Each row of numbers belongs to one of the nodes below and depends on some of the facts about them. Some rows are named. Which node is each other row?

There are 5 kinds of fact about the nodes: difle, tuvim, temos, flebram, fetren.
difle b <- k111, k213, k543, k79, k231, k725, k193, k416, k922, k587, k278, k450, k756, k673, k947, k836, k711, k214, k203, k617, k911, k332, k681, k734, k413, k365, k81, k201, k580, k495, k104, k74, k106, k992, k519
difle a <- k118, k715, k324, k216, k527, k688, k310, k850, k692, k735, k607, k166, k194, k996, k865, k705, k869, k341, k307, k582, k353, k247, k893, k21, k656, k218, k369, k382, k87, k676, k687, k887, k125, k39, k558, k412
tuvim saklen <- k111, k543, k79, k725, k715, k935, k193, k324, k216, k922, k587, k278, k688, k673, k28, k310, k836, k735, k607, k617, k194, k332, k681, k807, k734, k853, k365, k893, k21, k49, k656, k739, k580, k599, k47, k87, k74, k676, k687, k701, k998, k887, k992, k519, k125, k39, k412
tuvim skugrus <- k213, k231, k118, k416, k533, k25, k527, k450, k756, k947, k711, k850, k692, k214, k920, k166, k203, k996, k626, k865, k911, k381, k705, k869, k341, k307, k582, k413, k353, k247, k81, k218, k369, k201, k495, k382, k104, k106, k558
k111 temos [k911]
k213 temos [k911, k106]
k543 temos [k25]
k79 temos [k998]
k231 temos [k807, k79, k920]
k715 temos [k911]
k935 temos [k125]
k193 temos [k998, k911]
k416 temos [k203]
k324 temos [k369]
k922 temos [k911]
k278 temos [k25, k369]
k527 temos [k911]
k756 temos [k324, k412]
k688 temos [k607, k920]
k673 temos [k111]
k28 temos [k527]
k310 temos [k341, k166]
k947 temos [k79]
k836 temos [k807, k599]
k850 temos [k911, k332, k106]
k692 temos [k25]
k214 temos [k865, k739]
k920 temos [k911]
k166 temos [k865, k106]
k203 temos [k998]
k194 temos [k911, k111]
k626 temos [k735, k365, k25, k21]
k865 temos [k687]
k381 temos [k21]
k869 temos [k739]
k307 temos [k735, k911]
k332 temos [k911, k193, k687, k353]
k734 temos [k998]
k582 temos [k125]
k413 temos [k687]
k247 temos [k998, k911, k687]
k365 temos [k341]
k21 temos [k992, k450]
k49 temos [k416]
k656 temos [k79, k527]
k739 temos [k734]
k218 temos [k711, k341]
k201 temos [k28]
k599 temos [k998, k911]
k47 temos [k218]
k382 temos [k247, k687]
k676 temos [k412]
k687 temos [k911]
k701 temos [k79, k218]
k998 temos [k911]
k992 temos [k911, k920]
k125 temos [k247, k920]
k39 temos [k947]
k412 temos [k911, k865]
k111 flebram [k495]
k715 flebram [k416]
k416 flebram [k705, k715]
k216 flebram [k836]
k922 flebram [k582, k527]
k527 flebram [k922]
k756 flebram [k332]
k688 flebram [k166]
k711 flebram [k495]
k735 flebram [k893]
k166 flebram [k911]
k617 flebram [k836]
k996 flebram [k587]
k911 flebram [k213]
k869 flebram [k656]
k681 flebram [k587]
k734 flebram [k580]
k582 flebram [k865]
k893 flebram [k735, k194]
k81 flebram [k607]
k104 flebram [k558]
k74 flebram [k705]
k676 flebram [k365, k992]
k687 flebram [k382]
k887 flebram [k734]
k39 flebram [k193]
[k111, k213, k543, k118, k216, k587, k278, k688, k673, k692, k607, k166, k617, k194, k911, k705, k307, k681, k413, k353, k21, k656, k218, k201, k495, k74, k887, k106, k519, k125, k39, k558, k412] fetren bokor
[k79, k725, k715, k324, k450, k756, k310, k850, k735, k996, k869, k332, k582, k247, k580, k87, k676, k992] fetren skerok
[k231, k193, k416, k922, k527, k947, k836, k711, k214, k203, k865, k341, k734, k365, k893, k81, k369, k382, k104, k687] fetren dorel

Named rows:
k412: [-33 -20   7   5 -10  -6 -15  37  -2 -10   7  31   3  11   8  13  -1   2
  -4]
k533: [  5  -8 -17   3   9 -13  17 -28   8   2  17 -22   1   2   9 -21  -3  16
   6]
k214: [ 32  -3   0 -15  14   7   7  -5   7  13 -10   3 -13   3  -5 -11   5  31
  -5]
k836: [ 38  -3   9 -30   6  -4   8   3   6  21   0  10   4   9  -1 -12  -7  12
  12]
k106: [-19 -23   2  21  -7   2 -18  20   3   5 -21  14   6   2  -4   4  -3 -31
  -5]
k688: [-42  39   0   9   0  27 -26   2 -14 -12  30  58 -18  -1 -26   2  -9  20
 -10]
k893: [ 19  37  11 -10  -2   8 -11  -8   8   1 -12 -15   4  -8   6  -6   4  17
 -13]
k125: [-30  14  10   7 -13   1 -25  24   3   4  -1  15   2  -3  -2   6  -4 -20
 -16]
k369: [ 27 -26 -12   5   0  -8   8  10  -1  16 -28   1  -5  -6  36  -7   2   9
  -5]
k599: [ 20  18 -12  -6  -6  -9  -9  -8   6   3   6 -30   6   2  10 -10   9   7
   2]
k104: [ 34  -6   1  -2 -10  12  -5 -24   9   8 -22 -16   1   6 -21  -8  -4  11
  -4]
k715: [ 14  14 -17 -16  11  -8  -1   5   7   4  15 -12   3 -22   6  -1  -4 -18
   7]
k887: [-52   8   9   5  -3   8  -7  16  -2 -19  13  15   4  -3 -10   5  -8   1
  -5]
k850: [  9  11  -2   0   9   4  14 -12 -10 -10   2  -3 -10  -7   0   8   0   1
  -2]
k194: [-45  -7   6  -6  16 -12   2  24  -3  -7  25  27   3   5   8  -1  -4   3
   4]
k935: [ 17  39  -5 -13  -9 -14 -16 -16   6   9   9 -25  -9   2  -2  -9   7  -1
  -4]
k21: [-38 -15   2   6  -3  -2  -9  25  -1  -9  14   9   6  -4   6   9 -13 -12
   6]
k656: [-19 -20   7  -7  -4  -9  -1  10  -8 -10   5  41   7  10  -7   8   3  -6
   1]
k853: [ 27  -6  -9 -16  -9 -18  -3  -9   7  -2  15 -24   3  11   1  -5   6  15
  12]
k734: [ 31   6  14 -20  11   4  -2   4  13   7  -1  -3  10   7  -7  -9  -9  31
   3]
k118: [-27 -45  -3  10 -12  -8  -8   7  -6  -9  -1  30  -8   8  -6   3   4 -14
 -11]
k725: [  3  22  11 -11  17  15  18   1   5  -8  18 -19  19  -9   5   5 -15  -5
  17]
k213: [-55  27 -19  17  -3  -5 -11   0  -9  28  -6  44 -24   7  13 -16  12   2
  19]
k332: [ 26   7   8 -24  13   5   8  11  -4   0  10 -10  10  -1  13   4 -12 -12
  20]
k49: [ 28 -57  -6  14 -12  -9  34 -29  26 -10  31 -39  13  17 -43  -5  14  40
  16]
k920: [ 22   9 -14   2 -10 -15  -7 -22  11  13 -13 -29  -4   1   6  -9  11  -5
  -2]
k247: [  6   3  -1  -4   8   3  13  -5 -12 -19   4 -11  -5 -12   5   3  -5  -8
   4]
k231: [ 36  -9   6 -15  -7   7   4 -28   9  16 -15 -11  -6   7 -28  -9   1  14
  -6]
k365: [ 47 -12   7 -22  -3  -1   9   5  -4  15 -11   2   3   3  11  -4  -8   1
  15]
k687: [ 20  41  14 -12  -8  15 -16  -9   7   3  -8 -16   5  -6   4  -4  -1  27
 -16]
k25: [ 23 -20 -35  21 -10 -20   0 -14   5  26 -27 -31 -14  -7  33   1  23 -15
   0]

Name these rows:
Some rows may be nodes named above.
[ 16  37  -5  -9  -8  -8 -16 -18   9  12   9 -24 -10   2   1 -10  11   6
  -2] => k935
[ 21 -22 -35  26 -17 -20   0  -6   0  27 -28 -22  -8  -6  34  -1  21  -8
  -6] => k25
[-35 -52  -4  -3  16 -10  17  22  -2  10   2  28  -1   4   7  -5 -12 -16
   7] => k495
[ 37 -16  31  -8  26   3  20  -5 -23  -5 -25 -28   4   9  44  -4   1  -2
 -26] => k865
[-35 -23 -24  38 -18 -13 -10  19  -8  26 -36  39 -23  -6  16  20  26 -27
 -20] => k692
[ 32 -80  -6   2   0   7  37 -36  45   9  23 -45  14  -6 -51 -20 -18  29
  13] => k416
[ 6 11 -3  6  7 -1 10 19 -9 -9  2  9 -1 -9 36 17  8  1 11] => k324
[ 35 -11  31  -5  22   2  16  -2 -18  -7 -28 -30   3  10  45  -4  -5  -3
 -27] => k865
[ -5  43   6   5   6  12  -7  -1  -6 -23  10 -11  -9  -7  -1  18   9  11
   1] => k676
[-40  15 -15  30   3  -2 -25   7 -21  -4 -10  67 -33  -6   5  -2  12  20
 -15] => k166
[ 31  12  12 -11  -1  10   9  -5  -8 -14  11 -16   8   0  -8   9  -4 -13
  19] => k79
[  0  32  -3  14   4  11   0 -17  -8  -9 -16 -22  -5 -17  10   6   6 -17
 -12] => k996
[-20 -44 -18  17  12   9   8 -32   0   4  -6  24  20  12 -44  -1   9   8
   4] => k201
[  8  36  -1  16   3  11   3 -17  -6 -10 -15 -18  -6 -17   9   8   6 -16
 -13] => k996
[ 39 -13  -2  -9 -13  -9   7 -11  -6  -6 -17  -1  -5  -4  12  -8 -11   5
  -1] => k341
[ 29 -26 -11   1  -3  -8   9   6   2  21 -30  -4  -5  -4  34 -11   3  12
   0] => k369
[-14   7   4   4 -27  -2 -16 -11  -9 -28  11  29 -15   7 -50  13  16  -8
 -11] => k39
[-16 -24   9   3 -18  -3 -18  22   2  -3  -1  18   8  10 -14  14  -6 -10
   7] => k519
[  4  32  -4  15  -1  11   5 -13  -9  -4 -16 -17  -7 -15   6   6  10 -13
  -7] => k996
[-40 -14   1   8  13   3   0   5   4   4   5  20  -9   5 -21   1  -2  -5
  -6] => k413
[-20 -44 -11  23  11   5   5 -26   1   9  -8  21  26  10 -48  -9   9   6
   9] => k201
[ -6  38  36   4  24  22  23 -19 -30 -15  -3 -44   0  -4  14  13  -1 -25
 -27] => k582
[-18 -10  13  -7 -22   1 -27  32  -3   5   2  -1  17  -2  19   1 -24 -42
  -5] => k607
[ 30 -79  -8  -1   3   1  34 -35  47  13  13 -38  19  -3 -53 -17 -16  26
  16] => k416
[-23 -19   4  11 -21   3 -18  16  -4 -21   7  20  -1   5 -12  14   1  -8
  -9] => k216
[-13 -21   3  11   5  -9  -6  34   3  17  -9  28   8   2  10   7  -1 -26
   1] => k587
[ 32 -56  -5  14 -13  -6  32 -28  20 -12  34 -40  13  23 -40  -5  21  40
  10] => k49
[-24  11   8  10  -9  15 -29  14   3   2 -13   9   3   2 -17  17   1 -16
  -5] => k111
[ 21 -10  -1 -20   9 -11   9 -13  -1   9   1   9 -14   1   6 -20   1  22
  -7] => k382
[  8   1 -11   1   7   0   8  22 -11  -4  -2  -5  -2 -11  40  11   1  -2
   8] => k324
[ -9 -36  -3   2 -17  -9 -22   9  32  -4  -9  15   0  -3 -28  19  -3 -32
  13] => k74
[ 37  -7  10 -31   5  -3   5   6  10  19   0   0  -1  11   8 -16 -12  14
  14] => k836
[ 23  42  29 -14 -11  30  -6   9  -3   8 -12 -25  31  13 -28  10   0  17
 -25] => k922
[  7  27  -1  22   2  12   5 -15  -7 -13 -13 -18  -7 -17  10   9  10 -13
 -13] => k996
[ 37  18  11 -14   9   3  -3   7  12  23 -12  -3   8   0   9 -16  -8  12
   0] => k193
[  4  34  -5  14   2   9   1 -15  -7  -5 -17 -17  -1 -18   9   8   4 -12
  -8] => k996
[ 17   0  -4 -14   8 -23  -2   1  12  -7  24 -12   0  16   9 -13   9  32
  12] => k739
[  4 -10  -2   1   7  11  20  -8   0   9  -3 -29   8 -12  17   2 -19 -30
  21] => k450
[ 18   4 -16   0  -8 -10  -6 -20   8  12  -7 -33  -3   2   4 -16   9  -1
  -4] => k920
[-25 -82 -12 -14   3 -35  17   6  19   3  11  36  -7  -7  14  -5 -14 -18
  21] => k705
[ 41  -5  10 -38  10  -2   6   2  10  23   4   7   3   9   2 -16 -15  14
  10] => k836
[-17  26  -9  15  25  19  16 -15   0  -2  -5  -8 -12 -12   2  13   1   0
   1] => k756
[-40 -13 -10  18 -15   4 -13   6 -11   4  -2  33 -10  10   0 -15  -9  11
  23] => k911
[-28 -21  -3  23  -5 -13  11   3 -16 -29   1  26 -13  -3  -6   9   1 -23
  -8] => k218

